Below are the code and all the weights of a small trained network. Each question names an input and a target symbol and asks about switching units off, where a switched-off unit gives its printed mean instead of its output.

import numpy as np


def w(rows, s, z=0):
    codes = np.array(rows[::2]) - 128.0
    scale = np.full(codes.shape[1], s)
    scale[-1] = z or s
    return codes * scale


def norm(h):
    return h / np.sqrt((h * h).mean(-1, keepdims=True) + 1e-5)


def f(y):
    return np.maximum(y, 0)


def softmax(a):
    e = np.exp(a - a.max(-1, keepdims=True))
    return e / e.sum(-1, keepdims=True)


def log_softmax(a):
    a = a - a.max(-1, keepdims=True)
    return a - np.log(np.exp(a).sum(-1, keepdims=True))


def net(x, mask):
    ids = ['ΓΔΛΠΩβεζηθμξψ'.index(c) for c in x.split()]
    T = len(ids)
    res = E[ids] + P[:T]
    r = norm(res)
    for j in range(2):
        rows = slice(3 * j, 3 * j + 3)
        q, k, v = (r @ M[0][rows].T for M in (Q, K, V))
        z = softmax(np.where(np.tri(T) > 0, q @ k.T / 3**0.5, -1e9)) @ v
        o = O[0][rows]
        res = res + np.where(mask[j], z, o[:, -1]) @ o[:, :-1]
    y = f(norm(res) @ A[0][:, :-1].T + A[0][:, -1])
    res = res + np.where(mask[2:14], y, B[0][:, -1]) @ B[0][:, :-1]
    return log_softmax(norm(res)[-1] @ U[:, :-1].T + U[:, -1])


Q, K, V, O, A, B = {}, {}, {}, {}, {}, {}
E = w([
[96,253,145],'Γ',
[121,135,114],'Δ',
[235,190,130],'Λ',
[152,223,74],'Π',
[127,97,209],'Ω',
[41,136,173],'β',
[136,126,71],'ε',
[42,80,53],'ζ',
[139,128,72],'η',
[183,119,12],'θ',
[136,128,67],'μ',
[169,21,145],'ξ',
[118,148,196],'ψ',
],0.014)
P = w([
[52,26,59],'0',
[67,20,66],'1',
[81,21,65],'2',
[72,30,60],'3',
[83,38,60],'4',
[202,78,255],'5',
[83,52,45],'6',
[82,55,47],'7',
[84,59,45],'8',
[84,52,57],'9',
[76,50,57],'10',
[73,52,65],'11',
[91,54,54],'12',
],0.0016)
Q[0] = w([
[90,112,88],'h1',
[99,172,122],'h1',
[161,211,50],'h1',
[66,193,154],'h2',
[44,63,123],'h2',
[110,99,2],'h2',
],0.0097)
K[0] = w([
[96,68,171],'h1',
[132,142,112],'h1',
[215,17,120],'h1',
[69,141,146],'h2',
[1,31,105],'h2',
[97,160,29],'h2',
],0.0096)
V[0] = w([
[172,40,105],'h1',
[101,123,144],'h1',
[48,161,155],'h1',
[135,197,140],'h2',
[127,110,254],'h2',
[82,245,171],'h2',
],0.0085)
O[0] = w([
[188,44,84,70],'h1',
[71,134,159,110],'h1',
[194,144,99,107],'h1',
[231,81,149,135],'h2',
[169,111,105,250],'h2',
[230,97,255,93],'h2',
],0.0033,0.0013)
A[0] = w([
[97,202,50,163],'n1',
[134,39,78,220],'n2',
[50,187,140,92],'n3',
[176,199,85,232],'n4',
[213,84,142,165],'n5',
[72,132,61,87],'n6',
[179,111,164,74],'n7',
[88,209,207,254],'n8',
[180,75,79,50],'n9',
[63,63,79,10],'n10',
[45,2,142,156],'n11',
[213,154,107,68],'n12',
],0.0083,0.0018)
B[0] = w([
[198,117,254,218],'n1',
[109,208,81,199],'n2',
[56,129,89,177],'n3',
[149,3,166,236],'n4',
[28,188,138,211],'n5',
[65,155,239,187],'n6',
[73,187,133,182],'n7',
[195,201,15,252],'n8',
[135,224,91,166],'n9',
[218,111,155,176],'n10',
[175,116,70,246],'n11',
[90,8,183,192],'n12',
],0.005,0.0045)
U = w([
[246,89,169,132],'Γ',
[117,132,129,87],'Δ',
[178,99,37,230],'Λ',
[136,126,128,12],'Π',
[91,39,164,250],'Ω',
[68,159,103,184],'β',
[172,240,129,123],'ε',
[135,125,133,12],'ζ',
[68,148,225,183],'η',
[138,126,132,2],'θ',
[70,103,106,225],'μ',
[131,147,171,75],'ξ',
[120,134,132,68],'ψ',
],0.013,0.0032)

Each question gives the input, a string of symbols that net reads in full, and the target symbol t.
The units are the heads (3 rows each of Q, K, V and O) and the neurons (one row each of A and B). Each row of codes is followed by its name. A weight is (code - 128) times the scale printed after its matrix; where a second scale follows, it is the last column's (O, A, B and U).
mask holds one flag per unit, heads first, then neurons. A switched-off unit (its flag False) gives its mean, the last column of its rows in O or B, instead of its output. The means were averaged over made-up inputs and are rounded, as every weight is.
A unit's drop is (log p(t) with every unit on - log p(t) with that unit switched off) / (log p(t) with every unit on - log p(t) with every unit switched off).
The circuit of an input: a set's keep is (log p(t) with only the set's units on - log p(t) with every unit switched off) / (log p(t) with every unit on - log p(t) with every unit switched off). Starting from the 12 units with the biggest drops (on a tie, the unit counted first), units are removed one at a time, each time the one whose removal leaves the highest keep (on an exact tie, the one counted first), for as long as the keep stays at least 0.8.
circuit, biggest first: the units of the circuit, biggest drop first
unit that matters most: the unit with the biggest drop
k most important neurons: the k neurons with the biggest drops, biggest first
drop when u is switched off: that unit's drop, to one decimal
input Ω ε Π Π Δ, target η: circuit, biggest first => n6
input Ω θ Π Ω Ω ε Ω Ω, target Γ: circuit, biggest first => n11, n6, n12, h2
input θ Ω Ω θ ε, target β: circuit, biggest first => h2, n6
input Δ Λ Δ ψ ε ε Ω Ω Γ μ, target ε: circuit, biggest first => n1, n6, n10, h2
input Ω Ω Π θ Ω Π Ω Δ Ω, target Γ: circuit, biggest first => n11, n12, h2
input ζ Ω Ω Ω ψ Ω μ, target η: 4 most important neurons => n6, n8, n1, n11
input η Ω Ω Ω Γ Ω, target ε: circuit, biggest first => h1, n8, n4, n12
input Π Ω ζ Λ η, target Γ: 2 most important neurons => n1, n10
input μ Π Γ ε, target ε: 4 most important neurons => n2, n12, n6, n1
input Γ Ω Ω Ω Λ Δ μ, target Γ: 3 most important neurons => n1, n10, n5
input Ω Δ Π Λ Γ η Ω Λ ε Λ Ω, target ε: 4 most important neurons => n4, n8, n12, n1
input ξ Λ Ω, target Λ: 2 most important neurons => n11, n1
input ζ Ω Ω μ Γ θ Λ ε, target ε: 2 most important neurons => n12, n2
input Λ Λ Ω Ω ξ, target Λ: unit that matters most => n2
input Δ Γ θ Ω η, target ε: drop when n9 is switched off => 0.3
input Ω θ Λ Ω Ω Γ Ω μ ε Ω Ω β Π, target Γ: drop when n7 is switched off => 0.0
input Λ θ ε Ω Ω Π Ω ε Δ μ ξ Ω, target Λ: drop when n10 is switched off => 0.1
